[[145 128 129 113 109 139 136 112 149 123 130 126 126 136]
 [108 132 120 148 135 117 118 123 129 124 134 119 127 136]
 [125 123 115 150 144 135 120 119 120 147 120 132 110 129]
 [123 128 135 124 131 139 138 118 145 139 112 133 119 121]
 [127 139 120 141 154 135 141 136 114 155 120 133 119 119]] 108

[[135 137 127 131 154 127 128 132 132 117 136 123]
 [127 115 130 125 105 113 126 126 122 140 126 139]
 [134 139 135 114 115 127 135 113 123 140 131 125]
 [126 125 131 124 119 129 120 112 140 139 143 149]
 [135 128 131 131 121 104 127 140 114 140 121 145]] 127

[[128 129 128 127 129 128 127 129 127 130 128 127]
 [129 129 129 128 128 128 128 128 128 127 127 127]
 [128 129 127 127 128 125 129 128 127 127 128 127]
 [129 129 129 128 128 128 128 128 128 127 127 127]
 [150 143 115 156 131 118 139 141 107 143 142 127]
 [128 144 127 114 142 128 118 137 121 154 133 122]
 [128 130 128 126 130 128 127 129 127 131 129 127]
 [128 131 128 126 130 128 126 130 127 133 129 127]
 [128 127 127 129 128 127 126 126 127 129 129 126]
 [130 131 130 129 129 129 128 129 128 125 125 126]
 [128 124 124 118 126 130 128 128 127 126 126 129]] 129

[[128 136 127 126 126 119 131 117 128 122 153 121 124 129 126 119]
 [128 126 126 121 144 121 122 122 128 126 122 121 129 129 122 128]
 [128 130 123 134 129 125 133 127 128 127 121 125 133 131 130 128]
 [128 148 124 129 116 126 129 127 128 115 118 128 126 136 143 119]
 [128 104 124 134 131 131 132 135 128 125 136 131 127 118 118 130]] 128

[[121 122 128 128 132 134 125 133 123 145 124 147]
 [118 126 116 123 130 146 127 133 125 135 125 145]
 [112 119 112 123 136 151 125 129 122 128 124 145]
 [121 126 112 131 136 137 123 131 122 128 125 135]
 [112 139 124 139 140 140 116 125 129 131 128 147]
 [115 119 116 123 130 146 128 133 129 142 124 143]
 [102 119 128 120 140 148 128 121 129 149 133 152]] 118

[[131 122 141 122 103 118]
 [120 130 135 121 115 112]
 [124 129 132 131 102 143]
 [126 133 115 116 150 120]
 [136 123 119 146 126 150]
 [126 128 136 121 110 110]
 [125 134 115 122 150 119]
 [134 128 119 146 130 151]
 [133 144 114 121 107 138]
 [105 130 134 131 121 115]
 [148 115 125 138 121 146]
 [138 141 115 128 110 137]] 120

[[134 118 129 121 106 132 116 141 127 131]
 [128 129 129 117 120 144 125 137 145 142]
 [128 144 128 131 147 124 128 112 128 139]
 [133 129 128 114 128 139 122 138 134 128]
 [119 107 131 125 122 128 123 128 128 121]
 [128 123 131 120 108 131 114 141 126 128]
 [128 120 129 128 107 124 112 128 128 126]
 [125 128 125 139 143 126 126 110 141 135]] 128

[[123 136 121 128 128 125 137 131 127 106 122]
 [125 109 134 126 117 131 108 132 129 140 133]
 [134 149 128 128 148 126 154 115 127 133 127]
 [128 112 129 128 116 127 106 137 128 131 128]
 [134 137 131 129 133 123 124 126 128 132 119]] 125

[[146 123 138 127 127 132]
 [146 127 112 128 130 126]
 [146 133 122 127 127 125]
 [146 122 150 127 130 125]
 [146 122 143 128 126 129]
 [146 133 118 127 128 125]
 [146 125 124 128 127 131]] 146
---
153  123  145  144  132
152  143  152  146  113
124  111  128  119  146
=> 132, 124

108  119  135   99 => 99, 108

135  117  141  116  125  123  111
110  120  114  134  129  141  118
111  118  125  123  100  140  134
=> 111, 111

131  156  130  141  123 => 123, 131

121  155  108  143  112  110
138  117  138  114  114  107
=> 110, 138

121  147  115  138  107 => 107, 121

145  151  107   98  122 => 122, 145

146  125  148  158 => 158, 146
---
[[103 122 108 148 104 150]
 [121 149 124 147 135 110]] ==> 150, 103

[[ 99 137 129 127]
 [121 138 128 128]] ==> 138, 99

[128 156 123 105 119 110] ==> 156, 105

[142 133 150 117 137 145 139] ==> 150, 117

[139 142 134 103 128] ==> 142, 103

[[132 124 146 111 133 156 146]
 [127 127 145 120 140 134 143]] ==> 156, 111

[139 151 132 127] ==> 151, 127

[[130 134 141  99 149]
 [126 112 142 129 112]] ==> 149, 99
---
[[123, 141, 117, 130, 143], [123, 112, 119, 140, 132], [117, 106, 128, 135, 114]] → 117
[[122, 143, 120, 119, 120, 139, 130], [108, 124, 136, 134, 147, 144, 104], [157, 134, 112, 107, 114, 105, 156]] → 157
[[157, 150, 133, 119, 121, 117], [144, 125, 114, 123, 131, 107], [148, 115, 125, 115, 123, 124]] → 148
[[121, 107, 133, 129, 129, 128], [117, 111, 129, 134, 140, 122], [141, 143, 131, 131, 129, 129]] → 141
[[117, 134, 141, 127], [134, 150, 130, 129], [142, 126, 129, 130]] → 142
[[134, 122, 106, 155, 112, 106, 153], [135, 108, 115, 122, 117, 141, 136], [110, 113, 111, 147, 127, 133, 127]] → 110
[[133, 117, 118, 117, 135], [109, 138, 107, 120, 129], [117, 138, 108, 104, 126]] → 117
[[103, 116, 153, 127, 119], [131, 122, 115, 130, 127], [117, 137, 156, 119, 127]] → 117
---
[[144, 121, 100, 116, 126], [124, 116, 140, 137, 127], [132, 103, 147, 155, 155]] Answer: 124
[[117, 107, 123, 125, 128, 126], [134, 132, 117, 134, 115, 133]] Answer: 134
[[149, 114, 118, 153], [143, 119, 127, 151], [138, 119, 129, 142]] Answer: 143
[[111, 100, 128, 121, 127, 128, 122], [119, 132, 108, 123, 112, 149, 141]] Answer: 119
[[142, 148, 137, 136], [145, 149, 142, 113], [139, 150, 143, 120]] Answer: 145
[[118, 132, 109, 118, 114, 147, 131], [137, 135, 120, 125, 102, 134, 150]] Answer: 137
[[117, 139, 135, 119, 114, 127], [150, 133, 130, 144, 138, 155]] Answer: 150
[[119, 99, 138, 146, 155], [127, 125, 132, 120, 123], [129, 103, 142, 121, 144]] Answer: 127
[[123, 151, 116, 143, 137], [124, 147, 121, 143, 131]] Answer: 124
---
118	123	145	142	109	105 → 145, 105

150	153	135	101	140	140 → 153, 101

130	125	121	136	133	118	130
134	120	102	140	136	101	136
→ 140, 101

151	156	145	113	114	107 → 156, 107

138	118	107	106 → 138, 106

119	134	140	156	122	124	121
135	157	149	135	116	138	123
→ 157, 116

122	103	108	114	128	135	134 → 135, 103

147	100	127	153	144
145	107	132	143	136
120	137	129	115	118
→ 153, 100

121	138	142	155
143	147	142	112
→ 155, 112
---
array([110, 155, 133, 140, 146]) result: 110, 146

array([[137, 150, 129, 118],
       [137, 128, 104, 149],
       [137, 112, 140, 124]]) result: 137, 124

array([[131, 123, 114, 124, 117, 132],
       [129, 106, 115, 134, 103, 146],
       [123, 123, 126, 133, 135, 121]]) result: 131, 121

array([[104, 128, 125, 151, 131, 130, 135],
       [103, 127, 123, 152, 134, 131, 133]]) result: 104, 133

array([128, 126, 127, 103]) result: 128, 103

array([[123, 114, 117, 140, 116, 126, 118],
       [137, 105, 131, 142, 108, 105, 127]]) result: 123, 127

array([110, 151, 146, 106, 143]) result: 110, 143

array([[115, 121, 140, 135, 124, 149],
       [149, 128, 145, 132, 127, 143],
       [123, 117, 136, 140, 124, 147]]) result: 115, 147

array([158, 145, 143, 145, 148]) result: 158, 148

array([142, 129, 135, 120, 136, 118, 106]) result: 142, 106
